Below is a small trained network, with its code and all its weights. Each question gives an input and a class and asks what happens when units are switched off, that is, made to give their printed mean instead of their output.

import numpy as np


def w(rows, s, z=0):
    codes = np.array(rows[::2]) - 128.0
    scale = np.full(codes.shape[1], s)
    scale[-1] = z or s
    return codes * scale


def norm(h):
    return h / np.sqrt((h * h).mean(-1, keepdims=True) + 1e-5)


def f(y):
    return np.maximum(y, 0)


def log_softmax(a):
    a = a - a.max(-1, keepdims=True)
    return a - np.log(np.exp(a).sum(-1, keepdims=True))


def net(x, mask):
    res = np.array(x, float).reshape(1, 6) / 4 @ E
    u = 0
    for l in range(2):
        y = f(norm(res) @ A[l][:, :-1].T + A[l][:, -1])
        res = res + np.where(mask[u : u + 5], y, B[l][:, -1]) @ B[l][:, :-1]
        u += 5
    return log_softmax(norm(res)[-1] @ U[:, :-1].T + U[:, -1])


A, B = {}, {}
E = w([
[184,191,44,147,158,141,127,116],'x0',
[10,149,180,144,186,86,2,85],'x1',
[224,52,102,108,118,155,64,83],'x2',
[199,145,170,36,128,117,109,42],'x3',
[97,50,79,55,170,96,119,196],'x4',
[152,184,182,81,206,235,197,177],'x5',
],0.007)
A[0] = w([
[168,113,208,108,169,176,81,109,121],'L0N0',
[110,55,101,113,9,100,71,60,141],'L0N1',
[221,88,91,86,3,42,62,167,4],'L0N2',
[145,120,176,52,87,190,56,49,78],'L0N3',
[157,200,113,181,103,84,182,184,202],'L0N4',
],0.0073,0.0023)
B[0] = w([
[157,145,145,41,146,158,33,107,217],'L0N0',
[96,129,123,193,240,70,209,66,255],'L0N1',
[165,155,132,134,186,195,244,119,234],'L0N2',
[205,136,140,106,77,157,118,134,228],'L0N3',
[144,133,121,81,72,90,67,111,251],'L0N4',
],0.011,0.0043)
A[1] = w([
[80,89,241,35,62,159,238,220,131],'L1N0',
[127,255,51,144,200,138,108,158,34],'L1N1',
[108,90,9,17,210,114,127,170,38],'L1N2',
[71,171,153,121,136,118,46,212,3],'L1N3',
[220,90,81,135,46,226,145,179,111],'L1N4',
],0.007,0.002)
B[1] = w([
[122,127,42,198,31,45,131,198,225],'L1N0',
[114,134,104,133,62,101,154,139,207],'L1N1',
[224,99,166,156,247,204,210,83,226],'L1N2',
[111,28,94,57,26,197,117,179,182],'L1N3',
[41,200,157,148,51,66,86,108,253],'L1N4',
],0.011,0.0049)
U = w([
[21,120,158,201,227,34,85,103,40],'0',
[177,197,194,43,123,132,21,95,210],'1',
[52,176,90,136,33,59,102,253,217],'2',
[108,72,116,64,142,208,97,228,4],'3',
[229,122,106,171,187,120,219,114,181],'4',
],0.013,0.0033)

Each question gives the input, the list of numbers given to net, and the class t.
The units are the neurons (one row each of A and B). Each row of codes is followed by its name. A weight is (code - 128) times the scale printed after its matrix; where a second scale follows, it is the last column's (A, B and U).
mask holds one flag per neuron, layer by layer. A switched-off neuron (its flag False) gives its mean, the last column of its row in B, instead of its output. The means were averaged over made-up inputs and are rounded, as every weight is.
A unit's drop is (log p(t) with every unit on - log p(t) with that unit switched off) / (log p(t) with every unit on - log p(t) with every unit switched off).
The circuit of an input: a set's keep is (log p(t) with only the set's units on - log p(t) with every unit switched off) / (log p(t) with every unit on - log p(t) with every unit switched off). Starting from all 10 units, units are removed one at a time, each time the one whose removal leaves the highest keep (on an exact tie, the one counted first), for as long as the keep stays at least 0.8.
circuit, biggest first: the units of the circuit, biggest drop first
most important unit: the unit with the biggest drop
top k neurons: the k neurons with the biggest drops, biggest first
k most important neurons of layer l: the k neurons of layer l with the biggest drops, biggest first
input [-5,-2,2,-4,4,8], class 2: circuit, biggest first -> (L1N0)
input [-5,-6,6,4,1,5], class 2: circuit, biggest first -> (L1N0, L1N4)
input [7,6,-6,2,7,-3], class 3: top 3 neurons -> (L1N3, L0N1, L1N2)
input [4,-1,-1,1,0,5], class 1: circuit, biggest first -> (L0N1, L0N2)
input [-6,-2,-3,8,2,5], class 2: top 3 neurons -> (L1N0, L0N1, L1N2)
input [8,-8,1,5,-1,0], class 1: circuit, biggest first -> (L1N4, L0N1)
input [5,6,-5,-8,7,0], class 3: circuit, biggest first -> (L1N3, L1N2)
input [-4,0,2,-1,-2,8], class 1: top 2 neurons -> (L0N0, L1N1)
input [-1,6,4,0,5,-1], class 4: 2 most important neurons of layer 1 -> (L1N2, L1N4)
input [-4,4,7,2,3,-4], class 4: 3 most important neurons of layer 0 -> (L0N1, L0N2, L0N3)
input [-5,-4,1,-3,5,8], class 2: top 2 neurons -> (L1N0, L0N1)
input [6,8,4,5,-7,-8], class 0: top 3 neurons -> (L0N1, L1N2, L0N4)
input [-8,-4,5,-2,4,7], class 2: top 3 neurons -> (L1N0, L0N1, L1N4)
input [2,6,7,7,3,-8], class 4: circuit, biggest first -> (L0N1, L0N2)
input [5,-1,7,3,7,5], class 1: 2 most important neurons of layer 1 -> (L1N4, L1N0)
input [-3,-4,4,-7,-3,-5], class 4: circuit, biggest first -> (L0N2)
input [5,0,-5,1,-3,0], class 2: 2 most important neurons of layer 1 -> (L1N2, L1N1)
input [-3,0,-2,2,6,4], class 4: top 2 neurons -> (L1N2, L1N4)
input [5,7,6,-8,-1,2], class 3: 2 most important neurons of layer 1 -> (L1N4, L1N3)
input [-3,1,0,-2,-6,6], class 1: circuit, biggest first -> (L0N0)
input [3,-1,6,-1,4,6], class 1: 3 most important neurons of layer 0 -> (L0N1, L0N0, L0N2)
input [4,-7,7,3,-7,2], class 1: circuit, biggest first -> (L1N4, L0N1)
input [7,1,-5,3,-2,7], class 1: 2 most important neurons of layer 0 -> (L0N1, L0N4)
input [7,-5,-6,-8,7,-7], class 4: top 4 neurons -> (L1N2, L0N3, L1N0, L1N3)
input [3,4,-2,4,-6,-6], class 0: top 2 neurons -> (L0N1, L1N2)
input [-4,-5,-2,-3,1,-7], class 4: top 2 neurons -> (L0N1, L0N2)
input [4,-8,4,-6,-1,6], class 2: most important unit -> L1N4
input [-7,3,8,-1,7,-8], class 4: top 2 neurons -> (L0N2, L1N4)
input [-5,-5,-1,-2,6,6], class 2: top 2 neurons -> (L1N0, L0N1)
